Here is a tiny trained network, its code and every weight. The questions are about switching its units off for an input and a class, where a switched-off unit gives its printed mean instead of its output.

import numpy as np


def w(rows, s, z=0):
    codes = np.array(rows[::2]) - 128.0
    scale = np.full(codes.shape[1], s)
    scale[-1] = z or s
    return codes * scale


def f(y):
    return np.maximum(y, 0)


def log_softmax(a):
    a = a - a.max(-1, keepdims=True)
    return a - np.log(np.exp(a).sum(-1, keepdims=True))


def net(x, mask):
    res = np.array(x, float).reshape(1, 2) / 4 @ E
    y = f(res @ A[0][:, :-1].T + A[0][:, -1])
    res = res + np.where(mask, y, B[0][:, -1]) @ B[0][:, :-1]
    return log_softmax(res[-1] @ U[:, :-1].T + U[:, -1])


A, B = {}, {}
E = w([
[100,16,123,208,84,164],'x0',
[37,141,136,82,152,247],'x1',
],0.011)
A[0] = w([
[178,115,147,149,125,109,108],'n1',
[126,35,106,227,65,175,118],'n2',
[105,44,102,225,105,147,100],'n3',
[129,109,122,120,134,110,197],'n4',
[182,136,76,177,120,53,83],'n5',
[91,63,134,150,54,160,80],'n6',
[34,137,137,113,143,161,84],'n7',
[188,142,126,196,109,75,106],'n8',
[172,132,144,161,86,95,104],'n9',
[168,127,94,165,90,77,103],'n10',
[60,112,132,88,149,200,86],'n11',
[182,245,113,52,218,105,108],'n12',
[113,133,144,100,154,181,98],'n13',
[137,99,131,135,127,115,251],'n14',
[197,71,131,135,132,61,104],'n15',
[87,118,124,101,185,215,105],'n16',
],0.012,0.015)
B[0] = w([
[125,89,126,89,170,123,154],'n1',
[191,186,194,105,90,43,234],'n2',
[196,182,186,100,101,93,210],'n3',
[85,150,131,185,119,138,197],'n4',
[121,74,119,109,189,89,181],'n5',
[169,137,194,127,136,100,179],'n6',
[118,97,118,106,216,110,172],'n7',
[118,73,105,111,184,130,185],'n8',
[124,108,110,93,177,122,163],'n9',
[111,94,119,123,205,131,173],'n10',
[121,76,104,139,229,119,189],'n11',
[189,208,166,117,76,29,221],'n12',
[115,118,142,143,154,118,160],'n13',
[7,126,49,225,61,225,252],'n14',
[102,83,125,117,170,124,185],'n15',
[95,112,141,165,191,135,195],'n16',
],0.013,0.015)
U = w([
[87,65,121,125,252,110,100],'0',
[208,189,197,119,67,58,113],'1',
[5,130,58,166,8,176,254],'2',
[167,94,96,85,124,149,99],'3',
],0.014,0.0084)

Each question gives the input, the list of numbers given to net, and the class t.
The units are the neurons (one row each of A and B). Each row of codes is followed by its name. A weight is (code - 128) times the scale printed after its matrix; where a second scale follows, it is the last column's (A, B and U).
mask holds one flag per neuron, in row order. A switched-off neuron (its flag False) gives its mean, the last column of its row in B, instead of its output. The means were averaged over made-up inputs and are rounded, as every weight is.
A unit's drop is (log p(t) with every unit on - log p(t) with that unit switched off) / (log p(t) with every unit on - log p(t) with every unit switched off).
The circuit of an input: a set's keep is (log p(t) with only the set's units on - log p(t) with every unit switched off) / (log p(t) with every unit on - log p(t) with every unit switched off). Starting from the 12 units with the biggest drops (on a tie, the unit counted first), units are removed one at a time, each time the one whose removal leaves the highest keep (on an exact tie, the one counted first), for as long as the keep stays at least 0.8.
units of the circuit, in order: the units of the circuit, biggest drop first
most important unit: the unit with the biggest drop
top k neurons: the k neurons with the biggest drops, biggest first
drop of u: that unit's drop, to one decimal
input [8,-4], class 1: units of the circuit, in order -> [n2]
input [-4,1], class 1: top 2 neurons -> [n12 n14]
input [4,2], class 1: top 3 neurons -> [n2 n3 n6]
input [4,-1], class 1: top 2 neurons -> [n2 n3]
input [-5,-5], class 0: top 4 neurons -> [n2 n3 n5 n8]
input [-3,2], class 2: top 2 neurons -> [n2 n3]
input [3,0], class 2: top 2 neurons -> [n12 n14]
input [8,-5], class 1: top 2 neurons -> [n2 n3]
input [-4,0], class 1: top 2 neurons -> [n12 n14]
input [7,-6], class 1: top 4 neurons -> [n2 n3 n11 n16]
input [-8,-8], class 0: drop of n10 -> 0.4
input [3,-2], class 2: drop of n12 -> 0.5
input [5,-1], class 1: drop of n2 -> 0.4
input [-4,-6], class 0: drop of n16 -> 0.0
input [1,-3], class 2: most important unit -> n11
